Below are the code and all the weights of a small trained network. Each question names an input and a class and asks about switching units off, where a switched-off unit gives its printed mean instead of its output.

import numpy as np


def w(rows, s, z=0):
    codes = np.array(rows[::2]) - 128.0
    scale = np.full(codes.shape[1], s)
    scale[-1] = z or s
    return codes * scale


def norm(h):
    return h / np.sqrt((h * h).mean(-1, keepdims=True) + 1e-5)


def f(y):
    return np.maximum(y, 0)


def log_softmax(a):
    a = a - a.max(-1, keepdims=True)
    return a - np.log(np.exp(a).sum(-1, keepdims=True))


def net(x, mask):
    res = np.array(x, float).reshape(1, 4) / 4 @ E
    u = 0
    for l in range(3):
        y = f(norm(res) @ A[l][:, :-1].T + A[l][:, -1])
        res = res + np.where(mask[u : u + 6], y, B[l][:, -1]) @ B[l][:, :-1]
        u += 6
    return log_softmax(norm(res)[-1] @ U[:, :-1].T + U[:, -1])


A, B = {}, {}
E = w([
[56,63,135,23,118],'x0',
[121,129,134,142,138],'x1',
[132,150,4,117,77],'x2',
[206,186,112,36,209],'x3',
],0.0038)
A[0] = w([
[119,88,137,194,77,178],'0.n0',
[123,136,93,160,33,91],'0.n1',
[203,173,80,254,140,53],'0.n2',
[87,43,93,97,142,26],'0.n3',
[129,116,224,145,158,2],'0.n4',
[144,150,88,106,180,226],'0.n5',
],0.0075,0.0009)
B[0] = w([
[105,146,165,139,199,222],'0.n0',
[145,185,85,160,157,193],'0.n1',
[134,65,170,2,95,253],'0.n2',
[142,102,124,50,143,182],'0.n3',
[143,235,80,72,58,211],'0.n4',
[108,144,116,203,126,189],'0.n5',
],0.0069,0.0051)
A[1] = w([
[84,10,1,82,86,203],'1.n0',
[75,246,141,122,95,130],'1.n1',
[197,144,127,97,200,193],'1.n2',
[145,111,132,155,135,3],'1.n3',
[100,186,151,147,179,102],'1.n4',
[35,95,140,212,113,150],'1.n5',
],0.006,0.0024)
B[1] = w([
[131,170,235,57,141,255],'1.n0',
[81,130,41,98,127,235],'1.n1',
[4,82,100,224,187,240],'1.n2',
[143,140,151,109,187,128],'1.n3',
[58,115,23,60,123,176],'1.n4',
[116,188,211,237,211,188],'1.n5',
],0.0046,0.0039)
A[2] = w([
[62,180,80,45,150,11],'2.n0',
[131,68,184,92,174,109],'2.n1',
[193,106,91,116,176,246],'2.n2',
[253,130,213,146,136,236],'2.n3',
[69,124,161,205,200,213],'2.n4',
[127,80,43,98,201,85],'2.n5',
],0.0055,0.0012)
B[2] = w([
[120,218,123,129,81,255],'2.n0',
[117,34,253,100,143,182],'2.n1',
[94,84,204,198,154,152],'2.n2',
[130,87,239,29,166,154],'2.n3',
[114,220,73,214,176,195],'2.n4',
[89,130,186,176,153,171],'2.n5',
],0.0042,0.0054)
U = w([
[143,94,219,11,172,254],'0',
[74,205,137,85,182,253],'1',
[110,223,133,77,119,252],'2',
[73,187,145,216,254,148],'3',
[129,98,54,125,84,10],'4',
[169,136,88,162,78,2],'5',
[203,20,119,128,111,2],'6',
],0.0064,0.0024)

Each question gives the input, the list of numbers given to net, and the class t.
The units are the neurons (one row each of A and B). Each row of codes is followed by its name. A weight is (code - 128) times the scale printed after its matrix; where a second scale follows, it is the last column's (A, B and U).
mask holds one flag per neuron, layer by layer. A switched-off neuron (its flag False) gives its mean, the last column of its row in B, instead of its output. The means were averaged over made-up inputs and are rounded, as every weight is.
A unit's drop is (log p(t) with every unit on - log p(t) with that unit switched off) / (log p(t) with every unit on - log p(t) with every unit switched off).
The circuit of an input: a set's keep is (log p(t) with only the set's units on - log p(t) with every unit switched off) / (log p(t) with every unit on - log p(t) with every unit switched off). Starting from the 12 units with the biggest drops (on a tie, the unit counted first), units are removed one at a time, each time the one whose removal leaves the highest keep (on an exact tie, the one counted first), for as long as the keep stays at least 0.8.
units of the circuit, in order: the units of the circuit, biggest drop first
most important unit: the unit with the biggest drop
k most important neurons: the k neurons with the biggest drops, biggest first
k most important neurons of layer l: the k neurons of layer l with the biggest drops, biggest first
drop of u: that unit's drop, to one decimal
input [-3,3,4,8], class 3: 3 most important neurons	(0.n4, 1.n2, 0.n5)
input [-8,4,-6,4], class 0: units of the circuit, in order	(0.n2, 2.n3)
input [2,-3,2,-4], class 3: 2 most important neurons	(0.n2, 0.n0)
input [-8,0,7,4], class 0: units of the circuit, in order	(0.n2, 0.n4)
input [2,-3,4,6], class 3: units of the circuit, in order	(0.n2, 0.n4, 1.n2)
input [-7,2,-3,-7], class 0: 3 most important neurons	(0.n2, 1.n2, 0.n5)
input [-2,7,-3,8], class 3: most important unit	1.n2
input [-7,-3,7,3], class 0: 4 most important neurons	(0.n2, 0.n4, 1.n1, 0.n0)
input [-4,0,5,7], class 3: 2 most important neurons of layer 0	(0.n4, 0.n5)
input [-8,6,1,-8], class 0: 4 most important neurons	(0.n2, 0.n4, 1.n2, 2.n3)
input [4,5,3,-7], class 3: units of the circuit, in order	(0.n2, 1.n5)
input [1,6,6,-8], class 3: 2 most important neurons	(0.n4, 1.n5)
input [3,3,1,7], class 3: 2 most important neurons	(0.n2, 0.n4)
input [-2,-4,3,-8], class 3: 2 most important neurons of layer 0	(0.n4, 0.n0)
input [1,-3,-7,-1], class 2: most important unit	0.n4
input [-5,-3,-1,-5], class 0: 3 most important neurons of layer 0	(0.n2, 0.n5, 0.n4)
input [4,3,-1,6], class 3: 3 most important neurons of layer 0	(0.n2, 0.n4, 0.n5)
input [-7,2,2,-2], class 0: drop of 0.n2	1.2
input [3,5,2,8], class 3: drop of 0.n4	0.3
input [-8,-7,-5,-6], class 0: drop of 1.n1	0.0
